Below is a small trained network, with its code and all its weights. Each question gives an input and a class and asks what happens when units are switched off, that is, made to give their printed mean instead of their output.

import numpy as np


def w(rows, s, z=0):
    codes = np.array(rows[::2]) - 128.0
    scale = np.full(codes.shape[1], s)
    scale[-1] = z or s
    return codes * scale


def norm(h):
    return h / np.sqrt((h * h).mean(-1, keepdims=True) + 1e-5)


def f(y):
    return y / 2 * (1 + np.tanh(0.7978845608 * (y + 0.044715 * y**3)))


def log_softmax(a):
    a = a - a.max(-1, keepdims=True)
    return a - np.log(np.exp(a).sum(-1, keepdims=True))


def net(x, mask):
    res = np.array(x, float).reshape(1, 7) / 4 @ E
    u = 0
    for l in range(3):
        y = f(norm(res) @ A[l][:, :-1].T + A[l][:, -1])
        res = res + np.where(mask[u : u + 11], y, B[l][:, -1]) @ B[l][:, :-1]
        u += 11
    return log_softmax(norm(res)[-1] @ U[:, :-1].T + U[:, -1])


A, B = {}, {}
E = w([
[106,161,134],'x0',
[118,142,248],'x1',
[160,82,117],'x2',
[148,107,115],'x3',
[155,87,6],'x4',
[108,154,134],'x5',
[1,45,159],'x6',
],0.0063)
A[0] = w([
[159,183,72,247],'0.n0',
[127,135,178,203],'0.n1',
[117,169,254,174],'0.n2',
[139,179,169,236],'0.n3',
[197,54,176,78],'0.n4',
[161,165,209,135],'0.n5',
[87,227,189,189],'0.n6',
[147,236,200,135],'0.n7',
[179,105,103,253],'0.n8',
[242,211,48,181],'0.n9',
[37,193,140,136],'0.n10',
],0.0082,0.0016)
B[0] = w([
[95,111,198,185],'0.n0',
[188,158,111,156],'0.n1',
[197,124,69,222],'0.n2',
[254,155,116,171],'0.n3',
[188,133,137,147],'0.n4',
[198,143,8,176],'0.n5',
[183,144,138,198],'0.n6',
[175,121,120,204],'0.n7',
[143,105,190,172],'0.n8',
[99,216,168,254],'0.n9',
[150,123,116,167],'0.n10',
],0.0075,0.005)
A[1] = w([
[212,123,108,141],'1.n0',
[179,144,69,170],'1.n1',
[192,52,78,96],'1.n2',
[115,110,204,206],'1.n3',
[151,66,88,119],'1.n4',
[154,90,64,174],'1.n5',
[174,186,64,171],'1.n6',
[106,141,106,135],'1.n7',
[153,204,70,236],'1.n8',
[90,90,205,251],'1.n9',
[245,67,135,127],'1.n10',
],0.011,0.0022)
B[1] = w([
[42,119,119,231],'1.n0',
[112,133,198,205],'1.n1',
[47,137,145,181],'1.n2',
[104,229,176,167],'1.n3',
[99,139,106,156],'1.n4',
[91,143,174,167],'1.n5',
[41,130,153,242],'1.n6',
[128,22,138,131],'1.n7',
[33,79,173,252],'1.n8',
[58,207,127,192],'1.n9',
[118,254,103,253],'1.n10',
],0.0064,0.0049)
A[2] = w([
[140,88,159,58],'2.n0',
[121,113,183,210],'2.n1',
[195,115,134,255],'2.n2',
[85,93,167,137],'2.n3',
[129,114,93,123],'2.n4',
[254,126,137,185],'2.n5',
[162,138,178,181],'2.n6',
[66,139,109,135],'2.n7',
[149,102,133,176],'2.n8',
[158,120,127,46],'2.n9',
[114,71,116,208],'2.n10',
],0.016,0.0031)
B[2] = w([
[47,170,136,103],'2.n0',
[175,190,147,183],'2.n1',
[117,107,21,141],'2.n2',
[147,107,183,195],'2.n3',
[140,124,53,118],'2.n4',
[144,53,1,183],'2.n5',
[152,124,72,193],'2.n6',
[101,101,148,254],'2.n7',
[118,123,111,108],'2.n8',
[61,115,124,104],'2.n9',
[148,110,85,162],'2.n10',
],0.01,0.0056)
U = w([
[188,239,173,115],'0',
[46,128,246,8],'1',
[168,66,47,253],'2',
],0.011,0.0021)

Each question gives the input, the list of numbers given to net, and the class t.
The units are the neurons (one row each of A and B). Each row of codes is followed by its name. A weight is (code - 128) times the scale printed after its matrix; where a second scale follows, it is the last column's (A, B and U).
mask holds one flag per neuron, layer by layer. A switched-off neuron (its flag False) gives its mean, the last column of its row in B, instead of its output. The means were averaged over made-up inputs and are rounded, as every weight is.
A unit's drop is (log p(t) with every unit on - log p(t) with that unit switched off) / (log p(t) with every unit on - log p(t) with every unit switched off).
unit that matters most: the unit with the biggest drop
k most important neurons: the k neurons with the biggest drops, biggest first
top k neurons in layer l: the k neurons of layer l with the biggest drops, biggest first
drop of u: that unit's drop, to one decimal
input [2,-5,-7,-8,3,4,-5], class 1: most important neuron => 1.n8
input [-1,-7,6,7,-1,-8,6], class 1: top 2 neurons in layer 2 => 2.n5, 2.n6
input [-7,-6,8,-2,-2,-6,3], class 1: top 2 neurons in layer 1 => 1.n2, 1.n5
input [-7,5,-4,8,-4,4,1], class 0: 2 most important neurons => 1.n10, 1.n0
input [5,1,3,0,-3,-5,0], class 2: top 2 neurons in layer 2 => 2.n3, 2.n1
input [-3,3,7,3,-3,6,-2], class 2: 2 most important neurons => 0.n4, 0.n3
input [0,1,5,6,-1,3,4], class 0: top 4 neurons in layer 1 => 1.n3, 1.n0, 1.n8, 1.n6
input [-7,4,8,2,6,5,0], class 0: top 3 neurons in layer 1 => 1.n10, 1.n8, 1.n6
input [-5,-7,4,-4,-2,-4,4], class 1: top 2 neurons in layer 1 => 1.n5, 1.n2
input [4,8,7,7,-8,-2,4], class 0: 2 most important neurons => 1.n10, 1.n3
input [6,3,-1,2,8,0,1], class 1: 4 most important neurons => 0.n2, 0.n5, 0.n3, 0.n0
input [8,7,6,4,-8,3,4], class 0: top 3 neurons in layer 1 => 1.n10, 1.n3, 1.n0
input [1,2,-6,-3,-5,-5,-1], class 2: top 2 neurons in layer 1 => 1.n9, 1.n3
input [1,3,-3,2,6,4,1], class 1: most important neuron => 0.n5
input [7,0,7,3,4,-4,-7], class 1: top 3 neurons in layer 1 => 1.n8, 1.n6, 1.n0
input [-5,5,5,6,-3,-1,-2], class 2: 3 most important neurons => 0.n4, 2.n5, 1.n9
input [-5,3,2,-5,-5,-2,5], class 0: 2 most important neurons => 1.n8, 1.n6
input [8,6,-8,2,-8,-8,-1], class 2: top 2 neurons in layer 2 => 2.n5, 2.n2
input [3,5,-2,-3,-6,-2,4], class 0: top 2 neurons in layer 1 => 1.n0, 1.n10
input [5,8,0,-7,-5,-4,5], class 0: unit that matters most => 1.n3
input [-6,3,8,-6,-8,6,-4], class 2: drop of 2.n5 => 0.2
